Below are the code and all the weights of a small trained network. Each question names an input and a class and asks about switching units off, where a switched-off unit gives its printed mean instead of its output.

import numpy as np


def w(rows, s, z=0):
    codes = np.array(rows[::2]) - 128.0
    scale = np.full(codes.shape[1], s)
    scale[-1] = z or s
    return codes * scale


def f(y):
    return y / 2 * (1 + np.tanh(0.7978845608 * (y + 0.044715 * y**3)))


def log_softmax(a):
    a = a - a.max(-1, keepdims=True)
    return a - np.log(np.exp(a).sum(-1, keepdims=True))


def net(x, mask):
    res = np.array(x, float).reshape(1, 5) / 4 @ E
    y = f(res @ A[0][:, :-1].T + A[0][:, -1])
    res = res + np.where(mask, y, B[0][:, -1]) @ B[0][:, :-1]
    return log_softmax(res[-1] @ U[:, :-1].T + U[:, -1])


A, B = {}, {}
E = w([
[59,80,230,52,237,129,204,90,156],'x0',
[175,75,143,157,89,136,247,253,96],'x1',
[128,234,114,103,215,165,152,137,24],'x2',
[99,127,142,154,151,110,103,146,121],'x3',
[134,135,135,106,119,146,118,144,135],'x4',
],0.014)
A[0] = w([
[114,209,130,65,222,162,123,89,70,144],'neuron 0',
[197,166,105,202,77,140,136,223,28,174],'neuron 1',
[142,16,125,161,43,71,112,160,227,255],'neuron 2',
[80,135,181,121,144,126,127,71,253,184],'neuron 3',
[166,47,204,87,115,75,229,228,45,71],'neuron 4',
[173,219,54,121,84,99,1,64,139,242],'neuron 5',
[94,90,201,90,205,169,229,141,177,90],'neuron 6',
],0.0087,0.0075)
B[0] = w([
[112,159,189,80,201,105,151,100,58,202],'neuron 0',
[168,204,105,171,128,179,136,206,131,244],'neuron 1',
[174,101,144,139,24,115,72,162,182,250],'neuron 2',
[87,61,65,57,139,117,148,95,242,191],'neuron 3',
[82,90,81,185,47,135,103,181,40,215],'neuron 4',
[3,118,127,132,85,125,55,145,75,241],'neuron 5',
[44,98,84,109,105,84,90,71,67,203],'neuron 6',
],0.012,0.024)
U = w([
[119,77,118,129,77,109,72,122,131,230],'0',
[96,170,125,130,131,142,140,122,37,185],'1',
[232,126,153,184,82,142,132,170,184,71],'2',
[200,213,114,162,144,186,202,173,99,125],'3',
[113,94,117,64,149,114,156,98,248,115],'4',
[155,138,200,64,194,98,135,47,108,2],'5',
],0.013,0.004)

Each question gives the input, the list of numbers given to net, and the class t.
The units are the neurons (one row each of A and B). Each row of codes is followed by its name. A weight is (code - 128) times the scale printed after its matrix; where a second scale follows, it is the last column's (A, B and U).
mask holds one flag per neuron, in row order. A switched-off neuron (its flag False) gives its mean, the last column of its row in B, instead of its output. The means were averaged over made-up inputs and are rounded, as every weight is.
A unit's drop is (log p(t) with every unit on - log p(t) with that unit switched off) / (log p(t) with every unit on - log p(t) with every unit switched off).
The circuit of an input: a set's keep is (log p(t) with only the set's units on - log p(t) with every unit switched off) / (log p(t) with every unit on - log p(t) with every unit switched off). Starting from all 7 units, units are removed one at a time, each time the one whose removal leaves the highest keep (on an exact tie, the one counted first), for as long as the keep stays at least 0.8.
units of the circuit, in order: the units of the circuit, biggest drop first
most important unit: the unit with the biggest drop
top k neurons: the k neurons with the biggest drops, biggest first
drop of u: that unit's drop, to one decimal
input [8,-1,-4,6,8], class 4: most important unit : neuron 3
input [1,-7,5,0,4], class 5: units of the circuit, in order : neuron 4; neuron 0
input [-5,1,-1,5,0], class 2: units of the circuit, in order : neuron 6; neuron 1
input [-5,1,3,6,0], class 3: units of the circuit, in order : neuron 1; neuron 6
input [7,0,6,-5,4], class 5: units of the circuit, in order : neuron 0; neuron 5
input [-4,-1,3,-7,-5], class 1: top 2 neurons : neuron 5; neuron 2
input [1,-7,7,5,-6], class 5: units of the circuit, in order : neuron 0; neuron 4
input [0,1,-4,5,0], class 2: units of the circuit, in order : neuron 5; neuron 6
input [-5,1,8,-3,-3], class 3: top 3 neurons : neuron 1; neuron 6; neuron 4
input [2,8,1,-5,-2], class 1: top 4 neurons : neuron 3; neuron 2; neuron 4; neuron 1
input [0,5,-8,-8,-2], class 2: top 2 neurons : neuron 5; neuron 2
input [2,7,2,-5,-4], class 1: top 3 neurons : neuron 2; neuron 4; neuron 6
input [4,5,1,-1,-3], class 1: top 2 neurons : neuron 2; neuron 3
input [-7,4,3,8,3], class 3: most important unit : neuron 1
input [-6,1,-8,-4,2], class 2: top 2 neurons : neuron 6; neuron 2
input [-1,3,0,5,8], class 2: top 2 neurons : neuron 0; neuron 5
input [2,-6,-5,-3,-7], class 4: top 2 neurons : neuron 3; neuron 4
input [-4,-6,1,7,0], class 1: top 2 neurons : neuron 2; neuron 3
input [3,-6,1,3,2], class 5: top 2 neurons : neuron 0; neuron 2
input [4,-8,5,6,6], class 5: most important unit : neuron 0
input [6,-2,1,-8,7], class 5: top 2 neurons : neuron 0; neuron 2
input [-3,1,8,-7,7], class 3: top 2 neurons : neuron 1; neuron 6
input [0,6,6,-4,-1], class 3: top 2 neurons : neuron 5; neuron 1
input [8,-4,4,5,8], class 5: drop of neuron 0 : 0.3
input [3,0,2,-4,-5], class 5: drop of neuron 5 : 0.2
input [8,-6,-3,7,3], class 4: drop of neuron 3 : 0.9
input [0,5,-4,3,3], class 2: units of the circuit, in order : neuron 5
